Each row is followed by roughly how far along a hidden order it lies, from 0 to 30. A new part has a new order.
[0.937, -0.629, -0.833, 1.689, 1.978, -0.799, -1.151, 2.653, -1.157, 0.062, 1.458, 0.012, -0.375, 2.789, 0.328, -1.674, -0.620, 1.354, -0.377]
15
[-0.456, 0.558, 0.204, -0.848, -0.838, -2.664, 0.361, 1.067, -0.082, -0.475, -0.312, -0.138, 0.385, 0.501, 0.013, -0.686, -0.063, 0.265, -0.128]
18
[-0.221, 0.806, -0.223, -0.010, -0.383, -1.480, 0.087, 0.862, 0.858, -1.691, -1.249, -0.248, 0.174, -1.956, 2.463, 0.045, -0.255, 0.061, -0.484]
14
[0.512, 0.251, -0.213, -0.321, -0.524, -1.819, -0.483, 1.963, 0.834, -0.674, 0.276, -0.710, 0.366, -0.822, 1.686, -0.738, -0.321, 0.204, -0.264]
15
[0.823, 0.062, -0.193, -0.311, -0.049, -0.523, -1.002, 0.245, 0.601, -0.277, 0.199, -0.288, 0.497, -0.498, 0.358, -0.672, -0.430, 0.172, -0.098]
21
[-0.244, 0.809, -0.278, -0.138, -0.296, -2.212, -0.518, 0.748, 0.494, -1.155, -1.543, 0.305, 0.309, -1.281, 0.785, -0.323, -0.261, -0.152, -0.522]
19
[-0.429, 1.113, 0.075, -1.209, -0.991, -2.618, 3.783, 4.689, -0.996, -0.474, -1.631, 0.254, 0.142, 1.706, 3.316, 0.479, -1.259, 2.063, -0.568]
4
[1.827, -0.728, -0.988, -0.264, 1.920, 1.073, 1.497, 7.128, 1.009, 0.063, 0.116, -1.531, -0.643, 1.037, 5.715, 0.101, -2.058, 2.494, 0.027]
0
[1.104, -1.685, -1.077, 0.899, 1.409, 0.428, -1.293, 0.417, -0.284, -0.232, 1.291, 0.757, -0.001, 0.171, 0.528, -1.473, -0.438, 0.317, -0.072]
21
[1.623, 1.674, -0.348, 1.670, -0.012, 0.992, -1.119, 0.710, 2.526, -0.351, -0.431, -0.725, 1.276, -3.355, 0.128, -0.241, -0.992, -0.259, -0.996]
30
[-0.929, 0.978, -0.061, -1.066, -1.230, -1.840, 0.921, 0.264, -0.705, -0.671, -0.474, 0.859, 0.357, 0.196, 0.509, -0.068, -0.570, 0.315, -0.308]
19
[0.857, 1.078, -0.247, 0.526, -0.521, 0.465, -0.742, 0.399, 1.447, -0.420, -1.086, -0.287, 0.867, -1.433, 0.039, -0.660, -1.051, -0.045, -0.508]
28
[0.505, -0.957, -1.222, -0.217, 1.767, 2.182, 2.680, 0.766, -0.436, -0.409, 0.423, 0.991, 0.090, -1.592, 3.677, -0.855, -1.541, 0.391, -0.311]
15
[1.322, -1.176, -0.967, 0.116, 1.366, 1.395, -0.423, -0.139, 0.536, -0.317, 1.152, 0.731, 0.122, -0.740, 1.562, -1.147, -0.861, 0.057, -0.064]
21
[0.437, -0.067, -0.067, -0.294, -0.332, -2.172, 0.216, 2.239, 0.545, -0.007, 0.652, -1.059, 0.406, 0.604, 0.221, -0.723, -0.285, 0.516, -0.051]
16
[-0.701, 1.421, 0.648, -0.042, -1.835, -5.797, -0.194, 3.182, -1.438, 0.657, 1.110, -0.750, 0.346, 3.447, -0.754, -0.738, 0.319, 1.080, -1.006]
17
[-0.964, 1.280, -0.079, -0.978, -1.554, -2.226, 0.835, 0.966, -0.461, -1.181, -1.230, 0.416, 0.265, 0.252, 0.981, 0.291, -0.311, 0.306, -0.266]
15
[-0.749, 0.021, -0.540, 0.465, 0.566, -0.603, 1.214, 1.496, -0.950, -0.242, 0.665, 0.986, 0.254, 0.753, -0.349, -1.116, -0.462, 0.665, -0.484]
19
[-0.036, 0.410, -0.249, -0.276, -0.001, -1.551, 0.235, 1.457, 0.934, -1.662, -1.064, 0.359, -0.367, -1.028, 2.659, -0.412, -0.156, 0.045, -0.410]
15
